Here is a tiny trained network, its code and every weight. The questions are about switching its units off for an input and a class, where a switched-off unit gives its printed mean instead of its output.

import numpy as np


def w(rows, s, z=0):
    codes = np.array(rows[::2]) - 128.0
    scale = np.full(codes.shape[1], s)
    scale[-1] = z or s
    return codes * scale


def f(y):
    return y / 2 * (1 + np.tanh(0.7978845608 * (y + 0.044715 * y**3)))


def log_softmax(a):
    a = a - a.max(-1, keepdims=True)
    return a - np.log(np.exp(a).sum(-1, keepdims=True))


def net(x, mask):
    res = np.array(x, float).reshape(1, 5) / 4 @ E
    y = f(res @ A[0][:, :-1].T + A[0][:, -1])
    res = res + np.where(mask, y, B[0][:, -1]) @ B[0][:, :-1]
    return log_softmax(res[-1] @ U[:, :-1].T + U[:, -1])


A, B = {}, {}
E = w([
[105,221,250,121,119,204,128,90,188],'x0',
[160,145,153,61,241,155,132,240,93],'x1',
[108,152,118,131,124,129,162,138,127],'x2',
[252,104,125,201,219,101,227,107,175],'x3',
[141,101,137,118,127,128,109,123,135],'x4',
],0.013)
A[0] = w([
[97,122,99,133,19,110,102,115,143,171],'N1',
[156,124,109,194,128,80,158,73,169,108],'N2',
[172,110,151,127,254,130,169,170,161,73],'N3',
[132,64,30,114,129,62,145,132,28,255],'N4',
[144,97,145,211,144,89,163,85,214,156],'N5',
[112,151,159,40,164,146,85,237,77,135],'N6',
[65,114,149,145,66,114,87,65,101,205],'N7',
],0.011,0.0094)
B[0] = w([
[125,138,67,155,165,141,110,138,151,207],'N1',
[123,103,159,174,106,123,132,137,118,194],'N2',
[131,159,98,144,158,207,63,130,173,213],'N3',
[134,109,111,167,169,75,90,251,100,250],'N4',
[169,106,160,177,96,107,172,113,160,218],'N5',
[84,100,139,82,111,116,134,109,76,235],'N6',
[135,137,93,115,146,162,147,107,153,220],'N7',
],0.019,0.02)
U = w([
[136,132,33,169,207,154,63,183,142,184],'0',
[121,198,102,85,120,252,120,81,224,255],'1',
[98,67,131,47,137,69,100,192,1,40],'2',
[43,111,224,26,113,153,152,39,55,132],'3',
[147,47,174,212,106,30,148,179,116,26],'4',
[170,147,225,155,50,99,207,55,165,53],'5',
],0.0087,0.0033)

Each question gives the input, the list of numbers given to net, and the class t.
The units are the neurons (one row each of A and B). Each row of codes is followed by its name. A weight is (code - 128) times the scale printed after its matrix; where a second scale follows, it is the last column's (A, B and U).
mask holds one flag per neuron, in row order. A switched-off neuron (its flag False) gives its mean, the last column of its row in B, instead of its output. The means were averaged over made-up inputs and are rounded, as every weight is.
A unit's drop is (log p(t) with every unit on - log p(t) with that unit switched off) / (log p(t) with every unit on - log p(t) with every unit switched off).
The circuit of an input: a set's keep is (log p(t) with only the set's units on - log p(t) with every unit switched off) / (log p(t) with every unit on - log p(t) with every unit switched off). Starting from all 7 units, units are removed one at a time, each time the one whose removal leaves the highest keep (on an exact tie, the one counted first), for as long as the keep stays at least 0.8.
circuit, biggest first: the units of the circuit, biggest drop first
most important unit: the unit with the biggest drop
k most important neurons: the k neurons with the biggest drops, biggest first
drop of u: that unit's drop, to one decimal
input [6,4,-1,-8,-5], class 3: circuit, biggest first	N4, N6
input [-2,6,-3,-1,-3], class 2: most important unit	N6
input [2,1,8,-1,-2], class 3: circuit, biggest first	N4, N3
input [-6,0,-5,6,4], class 4: 2 most important neurons	N5, N2
input [1,2,1,-7,-1], class 3: 2 most important neurons	N4, N6
input [8,7,-5,1,6], class 1: 2 most important neurons	N3, N4
input [-5,7,-2,0,7], class 2: 3 most important neurons	N6, N1, N7
input [1,-4,-2,-8,-6], class 1: 2 most important neurons	N4, N7
input [7,-6,-3,2,-5], class 5: 2 most important neurons	N4, N5
input [-1,-6,1,1,-5], class 4: 2 most important neurons	N3, N5
input [-8,0,7,1,-1], class 4: 4 most important neurons	N3, N7, N6, N1
input [8,8,-4,7,-2], class 1: 2 most important neurons	N4, N3
input [-1,1,-4,-5,-7], class 2: 2 most important neurons	N3, N6
input [3,-7,-8,6,-8], class 5: circuit, biggest first	N4
input [-5,-6,2,1,-7], class 4: 3 most important neurons	N3, N2, N5
input [3,8,-1,-4,-3], class 3: drop of N4	0.5
input [1,1,1,2,2], class 1: drop of N1	0.1
input [-3,8,-4,-1,-4], class 2: drop of N6	1.6
